Small tables with named rows and columns. After each table, cells are looked up by row and column.

Naz.csv
,Silat,Sazel,Lal,Buzarav,Pesiso,Tikezum
Sobo,-884,1575,733,-884,5901,-2419
Davifog,-2498,2089,-2975,2214,6102,1598
Suk,-6680,-4905,-2323,-311,-884,-884
Sezu,1810,-3747,-884,-1038,-974,-884
Gagodud,-884,1589,-6555,-906,-884,958
Tud,-6447,-2396,-2170,-2297,2179,474
Pemenaf,-2397,-5926,-1803,3825,712,3942
Zuvavo,-884,-5607,-4150,-186,3468,-500
Dob,3910,4007,-884,2307,234,-884
Tamo,-1942,-2500,-884,-3210,4171,3884
Sobekis,-1114,-1273,-884,-5043,-6187,1565
Rubatat,1144,-884,-884,-2136,-3080,4315
Dilu,2612,-1265,4052,728,-2802,-884
Nel,-884,-6087,3948,-321,-884,4815

Tikezum of Sezu is -884
Lal of Gagodud is -6555
Buzarav of Nel is -321
Buzarav of Dob is 2307
Pesiso of Nel is -884
Buzarav of Dilu is 728
Sazel of Rubatat is -884
Buzarav of Suk is -311
Buzarav of Sobekis is -5043
Silat of Dilu is 2612
Buzarav of Gagodud is -906
Silat of Zuvavo is -884

Table Surog
|  | Bir | Bifone | Tov | Nuruzu | Baz | Rafon | Tugazar | Bamapu | Gapezag |
|---|---|---|---|---|---|---|---|---|---|
| Nonud | 171 | 164 | 108 | 113 | 181 | 98 | 178 | 183 | 82 |
| Gog | 130 | 125 | 161 | 150 | 113 | 158 | 105 | 120 | 170 |
| Muvabom | 191 | 198 | 73 | 71 | 188 | 82 | 192 | 182 | 92 |
| Rerat | 81 | 76 | 206 | 201 | 73 | 200 | 67 | 80 | 203 |
| Mos | 86 | 79 | 194 | 198 | 93 | 184 | 91 | 98 | 170 |
| Nonu | 150 | 144 | 138 | 132 | 142 | 132 | 134 | 148 | 135 |
| Bitaro | 78 | 73 | 211 | 203 | 66 | 206 | 59 | 74 | 213 |
| Fubi | 191 | 195 | 65 | 75 | 207 | 69 | 215 | 199 | 57 |
| Gadapar | 147 | 141 | 140 | 135 | 141 | 133 | 134 | 147 | 135 |
| Bekaz | 73 | 80 | 199 | 190 | 57 | 209 | 58 | 57 | 229 |

Gadapar, Nuruzu: 135
Gog, Bamapu: 120
Nonud, Rafon: 98
Mos, Tugazar: 91
Fubi, Bifone: 195
Rerat, Rafon: 200
Fubi, Rafon: 69
Bekaz, Gapezag: 229
Gadapar, Bifone: 141
Nonud, Bamapu: 183
Nonud, Tov: 108
Gog, Tov: 161
Fubi, Tov: 65
Bekaz, Rafon: 209
Bitaro, Gapezag: 213
Gadapar, Rafon: 133
Fubi, Bamapu: 199

Naf.csv
,Vis,Gare,Vafizaf,Didez,Nofi,Bog,Zal
Pobivir,64,94,19,61,91,68,80
Tavavo,197,130,205,191,137,192,164
Nifo,49,102,20,56,98,53,79
Toz,44,115,45,50,108,49,78
Mokal,59,98,30,51,93,63,74
Vebimup,52,101,15,60,97,56,81
Vadis,183,140,227,175,143,179,156
Ditote,58,100,32,50,94,62,74
Bam,172,119,149,191,127,167,161
Nufize,63,96,23,58,93,67,79

Pobivir, Gare: 94
Tavavo, Vis: 197
Mokal, Nofi: 93
Nufize, Vis: 63
Nufize, Gare: 96
Vadis, Vis: 183
Vadis, Zal: 156
Vadis, Vafizaf: 227
Ditote, Nofi: 94

Vorifo:
|  | Zagaka | Kuni | Pata | Mikogo | Sotam | Gimu | Buvigur | Vot | Ritem |
|---|---|---|---|---|---|---|---|---|---|
| Nuro | 0.430 | 0.447 | 0.451 | -0.463 | -0.473 | 0.439 | -0.456 | 0.439 | 0.427 |
| Votuso | -0.160 | -0.159 | -0.147 | 0.130 | 0.131 | -0.161 | 0.134 | -0.146 | -0.160 |
| Nug | -0.305 | -0.305 | -0.295 | 0.274 | 0.281 | -0.308 | 0.285 | -0.296 | -0.300 |
| Ganol | -0.043 | 0.009 | 0.013 | -0.008 | -0.030 | -0.026 | 0.002 | -0.035 | -0.021 |
| Vonerab | 0.257 | 0.269 | 0.262 | -0.275 | -0.281 | 0.263 | -0.268 | 0.246 | 0.260 |
| Feda | -0.504 | -0.513 | -0.507 | 0.484 | 0.492 | -0.510 | 0.491 | -0.501 | -0.507 |
| Miduz | -0.496 | -0.504 | -0.498 | 0.475 | 0.483 | -0.501 | 0.482 | -0.492 | -0.498 |
| Kiz | -0.533 | -0.543 | -0.538 | 0.514 | 0.521 | -0.538 | 0.520 | -0.529 | -0.538 |
| Lofez | -0.044 | 0.009 | 0.013 | -0.008 | -0.031 | -0.027 | 0.002 | -0.035 | -0.022 |
| Fopa | 0.369 | 0.385 | 0.382 | -0.393 | -0.403 | 0.378 | -0.386 | 0.364 | 0.370 |
| Leb | 0.506 | 0.521 | 0.529 | -0.544 | -0.551 | 0.515 | -0.534 | 0.517 | 0.505 |
| Doregit | 0.483 | 0.500 | 0.507 | -0.521 | -0.529 | 0.493 | -0.511 | 0.494 | 0.482 |
| Tosu | 0.550 | 0.553 | 0.559 | -0.579 | -0.579 | 0.554 | -0.572 | 0.558 | 0.547 |

Fopa, Ritem -> 0.370
Fopa, Zagaka -> 0.369
Vonerab, Zagaka -> 0.257
Doregit, Zagaka -> 0.483
Fopa, Gimu -> 0.378
Lofez, Pata -> 0.013
Tosu, Ritem -> 0.547

